Below is a small trained network, with its code and all its weights. Each question gives an input and a class and asks what happens when units are switched off, that is, made to give their printed mean instead of their output.

import numpy as np


def w(rows, s, z=0):
    codes = np.array(rows[::2]) - 128.0
    scale = np.full(codes.shape[1], s)
    scale[-1] = z or s
    return codes * scale


def f(y):
    return np.maximum(y, 0)


def log_softmax(a):
    a = a - a.max(-1, keepdims=True)
    return a - np.log(np.exp(a).sum(-1, keepdims=True))


def net(x, mask):
    res = np.array(x, float).reshape(1, 8) / 4 @ E
    y = f(res @ A[0][:, :-1].T + A[0][:, -1])
    res = res + np.where(mask, y, B[0][:, -1]) @ B[0][:, :-1]
    return log_softmax(res[-1] @ U[:, :-1].T + U[:, -1])


A, B = {}, {}
E = w([
[74,91,153,133],'x0',
[86,45,114,60],'x1',
[162,143,155,129],'x2',
[175,202,143,90],'x3',
[189,72,139,183],'x4',
[160,112,127,64],'x5',
[122,165,7,157],'x6',
[200,101,114,87],'x7',
],0.012)
A[0] = w([
[75,151,120,63,120],'neuron 1',
[129,234,77,90,197],'neuron 2',
[111,25,154,115,114],'neuron 3',
[3,110,113,120,110],'neuron 4',
[163,42,188,54,123],'neuron 5',
[149,176,131,34,252],'neuron 6',
[57,109,105,186,112],'neuron 7',
[125,168,236,153,91],'neuron 8',
[192,142,96,205,191],'neuron 9',
[141,187,184,202,152],'neuron 10',
[127,152,100,245,62],'neuron 11',
],0.011,0.0037)
B[0] = w([
[41,162,133,112,185],'neuron 1',
[153,206,73,79,222],'neuron 2',
[109,1,114,143,226],'neuron 3',
[64,148,92,144,225],'neuron 4',
[171,54,147,62,249],'neuron 5',
[107,156,104,24,225],'neuron 6',
[118,114,117,211,196],'neuron 7',
[122,173,224,120,215],'neuron 8',
[228,137,68,151,206],'neuron 9',
[188,181,156,172,210],'neuron 10',
[175,148,101,195,195],'neuron 11',
],0.0086,0.012)
U = w([
[36,98,122,195,120],'0',
[159,120,96,134,254],'1',
[122,174,95,89,140],'2',
[123,46,155,99,88],'3',
[119,165,253,119,128],'4',
[62,155,106,77,109],'5',
[152,169,118,186,51],'6',
],0.012,0.0059)

Each question gives the input, the list of numbers given to net, and the class t.
The units are the neurons (one row each of A and B). Each row of codes is followed by its name. A weight is (code - 128) times the scale printed after its matrix; where a second scale follows, it is the last column's (A, B and U).
mask holds one flag per neuron, in row order. A switched-off neuron (its flag False) gives its mean, the last column of its row in B, instead of its output. The means were averaged over made-up inputs and are rounded, as every weight is.
A unit's drop is (log p(t) with every unit on - log p(t) with that unit switched off) / (log p(t) with every unit on - log p(t) with every unit switched off).
The circuit of an input: a set's keep is (log p(t) with only the set's units on - log p(t) with every unit switched off) / (log p(t) with every unit on - log p(t) with every unit switched off). Starting from all 11 units, units are removed one at a time, each time the one whose removal leaves the highest keep (on an exact tie, the one counted first), for as long as the keep stays at least 0.8.
circuit, biggest first: the units of the circuit, biggest drop first
k most important neurons: the k neurons with the biggest drops, biggest first
drop of u: that unit's drop, to one decimal
input [8,-1,1,4,-8,5,-7,7], class 3: circuit, biggest first : (neuron 5)
input [-6,-4,-3,-3,-2,0,6,-3], class 6: circuit, biggest first : (neuron 11; neuron 5)
input [0,5,7,-5,-4,-2,-3,-3], class 0: circuit, biggest first : (neuron 4; neuron 6)
input [-8,-8,7,-5,5,-7,-8,0], class 6: 3 most important neurons : (neuron 9; neuron 11; neuron 5)
input [-6,7,4,8,5,-2,-2,2], class 3: circuit, biggest first : (neuron 5; neuron 2)
input [1,3,-5,7,-4,6,-7,0], class 5: 3 most important neurons : (neuron 6; neuron 1; neuron 10)
input [-2,-3,4,1,2,8,-3,8], class 3: 2 most important neurons : (neuron 5; neuron 2)
input [-3,3,-6,-4,-3,1,1,1], class 0: 3 most important neurons : (neuron 2; neuron 6; neuron 5)
input [-4,1,0,4,-7,5,-8,2], class 5: 3 most important neurons : (neuron 6; neuron 10; neuron 1)
input [8,-4,-4,2,4,6,-8,2], class 3: drop of neuron 5 : 1.0
input [5,5,8,5,6,-3,-7,2], class 3: drop of neuron 5 : 0.5
input [4,-2,-5,-2,-4,-7,1,7], class 0: drop of neuron 6 : 0.2
